Below is a small trained network, with its code and all its weights. Each question gives an input and a target symbol and asks what happens when units are switched off, that is, made to give their printed mean instead of their output.

import numpy as np


def w(rows, s, z=0):
    codes = np.array(rows[::2]) - 128.0
    scale = np.full(codes.shape[1], s)
    scale[-1] = z or s
    return codes * scale


def f(y):
    return np.maximum(y, 0)


def softmax(a):
    e = np.exp(a - a.max(-1, keepdims=True))
    return e / e.sum(-1, keepdims=True)


def log_softmax(a):
    a = a - a.max(-1, keepdims=True)
    return a - np.log(np.exp(a).sum(-1, keepdims=True))


def net(x, mask):
    ids = ['ΔΠΦΩαβεζθλξστ'.index(c) for c in x.split()]
    T = len(ids)
    res = E[ids] + P[:T]
    r = res
    for j in range(2):
        rows = slice(2 * j, 2 * j + 2)
        q, k, v = (r @ M[0][rows].T for M in (Q, K, V))
        z = softmax(np.where(np.tri(T) > 0, q @ k.T / 2**0.5, -1e9)) @ v
        o = O[0][rows]
        res = res + np.where(mask[j], z, o[:, -1]) @ o[:, :-1]
    y = f(res @ A[0][:, :-1].T + A[0][:, -1])
    res = res + np.where(mask[2:14], y, B[0][:, -1]) @ B[0][:, :-1]
    return log_softmax(res[-1] @ U[:, :-1].T + U[:, -1])


Q, K, V, O, A, B = {}, {}, {}, {}, {}, {}
E = w([
[139,159,148],'Δ',
[160,205,138],'Π',
[117,203,132],'Φ',
[148,226,124],'Ω',
[160,197,167],'α',
[142,223,100],'β',
[181,249,102],'ε',
[113,199,102],'ζ',
[102,133,152],'θ',
[150,199,128],'λ',
[83,135,120],'ξ',
[150,156,182],'σ',
[145,202,123],'τ',
],0.013)
P = w([
[10,105,144],'0',
[114,225,197],'1',
[168,192,89],'2',
[110,208,199],'3',
[251,54,197],'4',
[113,201,204],'5',
],0.019)
Q[0] = w([
[230,119,39],'H0',
[118,62,126],'H0',
[146,244,202],'H1',
[190,90,159],'H1',
],0.011)
K[0] = w([
[246,157,98],'H0',
[162,90,137],'H0',
[64,81,56],'H1',
[192,129,24],'H1',
],0.012)
V[0] = w([
[105,160,67],'H0',
[87,92,132],'H0',
[88,7,170],'H1',
[170,109,227],'H1',
],0.021)
O[0] = w([
[103,104,100,181],'H0',
[168,154,104,124],'H0',
[132,50,183,70],'H1',
[170,176,249,1],'H1',
],0.017,0.0098)
A[0] = w([
[117,136,160,63],'N0',
[54,119,208,111],'N1',
[30,167,124,157],'N2',
[199,179,67,159],'N3',
[135,133,181,4],'N4',
[76,122,165,170],'N5',
[147,139,178,10],'N6',
[240,92,76,104],'N7',
[105,244,176,186],'N8',
[107,89,1,71],'N9',
[238,150,112,194],'N10',
[57,135,121,103],'N11',
],0.013)
B[0] = w([
[128,135,110,130],'N0',
[132,162,126,149],'N1',
[130,117,82,203],'N2',
[138,126,169,215],'N3',
[116,151,2,132],'N4',
[80,125,145,145],'N5',
[124,196,72,133],'N6',
[118,64,57,136],'N7',
[104,104,87,186],'N8',
[171,126,170,254],'N9',
[91,103,182,161],'N10',
[125,186,138,165],'N11',
],0.016,0.035)
U = w([
[124,111,91,197],'Δ',
[119,108,101,239],'Π',
[96,50,65,136],'Φ',
[186,90,134,35],'Ω',
[51,202,122,63],'α',
[163,75,206,72],'β',
[87,89,43,173],'ε',
[75,87,127,148],'ζ',
[166,93,140,155],'θ',
[94,106,76,253],'λ',
[168,195,194,54],'ξ',
[116,151,29,59],'σ',
[112,194,253,117],'τ',
],0.014,0.0057)

Each question gives the input, a string of symbols that net reads in full, and the target symbol t.
The units are the heads (2 rows each of Q, K, V and O) and the neurons (one row each of A and B). Each row of codes is followed by its name. A weight is (code - 128) times the scale printed after its matrix; where a second scale follows, it is the last column's (O, A, B and U).
mask holds one flag per unit, heads first, then neurons. A switched-off unit (its flag False) gives its mean, the last column of its rows in O or B, instead of its output. The means were averaged over made-up inputs and are rounded, as every weight is.
A unit's drop is (log p(t) with every unit on - log p(t) with that unit switched off) / (log p(t) with every unit on - log p(t) with every unit switched off).
The circuit of an input: a set's keep is (log p(t) with only the set's units on - log p(t) with every unit switched off) / (log p(t) with every unit on - log p(t) with every unit switched off). Starting from the 12 units with the biggest drops (on a tie, the unit counted first), units are removed one at a time, each time the one whose removal leaves the highest keep (on an exact tie, the one counted first), for as long as the keep stays at least 0.8.
circuit, biggest first: the units of the circuit, biggest drop first
most important unit: the unit with the biggest drop
top k neurons: the k neurons with the biggest drops, biggest first
heads that matter: for each layer, one digit per head in row order, 1 if its drop is at least 0.15 and else 0, layers parted by /
input θ ε θ, target ζ: circuit, biggest first => N9; H1; H0; N2
input σ Ω ε ε ε λ, target α: most important unit => N9
input ε Φ Π, target ξ: heads that matter => 11
input σ ζ ζ, target τ: top 4 neurons => N8; N2; N1; N7
input σ ζ β σ, target α: heads that matter => 01
input σ Π Δ, target τ: circuit, biggest first => H1; N2
input θ ε ε θ β Π, target β: top 2 neurons => N2; N8
input Δ α θ σ Δ, target ζ: heads that matter => 11
input σ ε σ, target τ: circuit, biggest first => H1; N1; H0
input ε ε Δ θ, target σ: circuit, biggest first => N10; H1
input ξ Δ ε, target β: top 3 neurons => N8; N9; N2
input ε β Ω, target ξ: circuit, biggest first => N9; H1
input ξ ε ξ λ, target Φ: top 3 neurons => N7; N9; N3
input ξ ε ε β, target Φ: top neuron => N7
input ε ε σ ε, target σ: top 2 neurons => N2; N10
input ζ ε σ σ α, target τ: circuit, biggest first => H1; N10
input σ α ε λ θ ξ, target α: heads that matter => 01
input σ Π θ, target τ: top 2 neurons => N2; N8
input ξ Φ ε β, target Φ: top 4 neurons => N7; N3; N9; N11
input σ Π ε, target τ: top neuron => N8
